Here is a tiny trained network, its code and every weight. The questions are about switching its units off for an input and a class, where a switched-off unit gives its printed mean instead of its output.

import numpy as np


def w(rows, s, z=0):
    codes = np.array(rows[::2]) - 128.0
    scale = np.full(codes.shape[1], s)
    scale[-1] = z or s
    return codes * scale


def f(y):
    return np.maximum(y, 0)


def log_softmax(a):
    a = a - a.max(-1, keepdims=True)
    return a - np.log(np.exp(a).sum(-1, keepdims=True))


def net(x, mask):
    res = np.array(x, float).reshape(1, 5) / 4 @ E
    y = f(res @ A[0][:, :-1].T + A[0][:, -1])
    res = res + np.where(mask, y, B[0][:, -1]) @ B[0][:, :-1]
    return log_softmax(res[-1] @ U[:, :-1].T + U[:, -1])


A, B = {}, {}
E = w([
[135,127,110,209,85,101,113],'x0',
[115,120,132,133,128,135,106],'x1',
[138,30,83,152,51,216,174],'x2',
[160,253,82,136,63,175,74],'x3',
[42,182,223,157,98,158,179],'x4',
],0.014)
A[0] = w([
[103,98,140,113,71,140,175,112],'N0',
[156,56,95,120,172,70,130,205],'N1',
[107,195,168,150,121,214,157,131],'N2',
[88,182,182,129,174,45,118,254],'N3',
[163,114,61,103,115,147,94,124],'N4',
[94,103,184,98,124,106,147,119],'N5',
[196,45,139,159,212,112,106,195],'N6',
[134,45,103,141,82,113,124,152],'N7',
[175,88,100,112,80,224,133,146],'N8',
[173,77,125,117,156,102,111,178],'N9',
[144,102,108,112,132,145,114,133],'N10',
[156,121,80,69,91,107,75,130],'N11',
[178,176,82,115,140,75,6,225],'N12',
[32,82,170,166,163,89,189,150],'N13',
[140,83,173,153,115,190,165,151],'N14',
[140,58,136,127,145,146,155,143],'N15',
],0.013,0.0049)
B[0] = w([
[34,175,91,40,87,128,128,178],'N0',
[81,185,159,175,132,195,42,200],'N1',
[86,189,132,187,72,118,29,210],'N2',
[189,82,230,188,173,97,138,240],'N3',
[207,53,148,94,93,169,223,183],'N4',
[177,56,126,117,116,98,77,171],'N5',
[101,233,203,149,98,197,54,202],'N6',
[113,130,107,80,87,115,106,193],'N7',
[216,87,171,179,4,121,98,217],'N8',
[126,188,172,144,110,201,95,177],'N9',
[110,131,159,140,68,171,169,153],'N10',
[178,84,136,130,152,99,255,181],'N11',
[165,141,127,63,238,122,212,250],'N12',
[122,38,156,99,132,57,164,218],'N13',
[88,74,31,95,90,118,144,191],'N14',
[62,141,95,119,96,158,142,181],'N15',
],0.009,0.021)
U = w([
[110,249,193,175,157,133,98,251],'0',
[198,13,173,163,83,103,182,103],'1',
[110,185,112,157,46,186,102,108],'2',
[62,63,43,90,105,86,189,61],'3',
[158,139,85,84,192,116,209,91],'4',
],0.012,0.0028)

Each question gives the input, the list of numbers given to net, and the class t.
The units are the neurons (one row each of A and B). Each row of codes is followed by its name. A weight is (code - 128) times the scale printed after its matrix; where a second scale follows, it is the last column's (A, B and U).
mask holds one flag per neuron, in row order. A switched-off neuron (its flag False) gives its mean, the last column of its row in B, instead of its output. The means were averaged over made-up inputs and are rounded, as every weight is.
A unit's drop is (log p(t) with every unit on - log p(t) with that unit switched off) / (log p(t) with every unit on - log p(t) with every unit switched off).
The circuit of an input: a set's keep is (log p(t) with only the set's units on - log p(t) with every unit switched off) / (log p(t) with every unit on - log p(t) with every unit switched off). Starting from the 12 units with the biggest drops (on a tie, the unit counted first), units are removed one at a time, each time the one whose removal leaves the highest keep (on an exact tie, the one counted first), for as long as the keep stays at least 0.8.
units of the circuit, in order: the units of the circuit, biggest drop first
unit that matters most: the unit with the biggest drop
top k neurons: the k neurons with the biggest drops, biggest first
drop of u: that unit's drop, to one decimal
input [8,0,-7,6,-8], class 4: unit that matters most	N12
input [8,-3,-5,5,0], class 4: top 3 neurons	(N12; N6; N1)
input [4,-1,0,1,-1], class 4: units of the circuit, in order	(N8; N3; N2)
input [3,-4,8,5,1], class 2: top 3 neurons	(N3; N13; N0)
input [-8,-4,0,6,-8], class 4: top 4 neurons	(N12; N3; N13; N5)
input [2,4,-4,1,-3], class 4: top 2 neurons	(N12; N2)
input [2,-8,5,1,1], class 2: top 3 neurons	(N3; N13; N12)
input [-7,-3,-4,0,-8], class 0: top 2 neurons	(N6; N1)
input [8,3,7,-8,0], class 2: top 2 neurons	(N6; N1)
input [-3,2,5,0,-1], class 2: top 3 neurons	(N3; N13; N12)
input [6,-3,-6,0,-6], class 0: top 4 neurons	(N6; N1; N9; N13)
input [8,-8,-4,-7,0], class 0: drop of N1	0.4
input [-8,1,-8,-1,-7], class 0: drop of N6	2.1
input [-5,7,-5,0,5], class 1: units of the circuit, in order	(N6)
input [2,-3,-8,3,-2], class 4: drop of N12	0.2
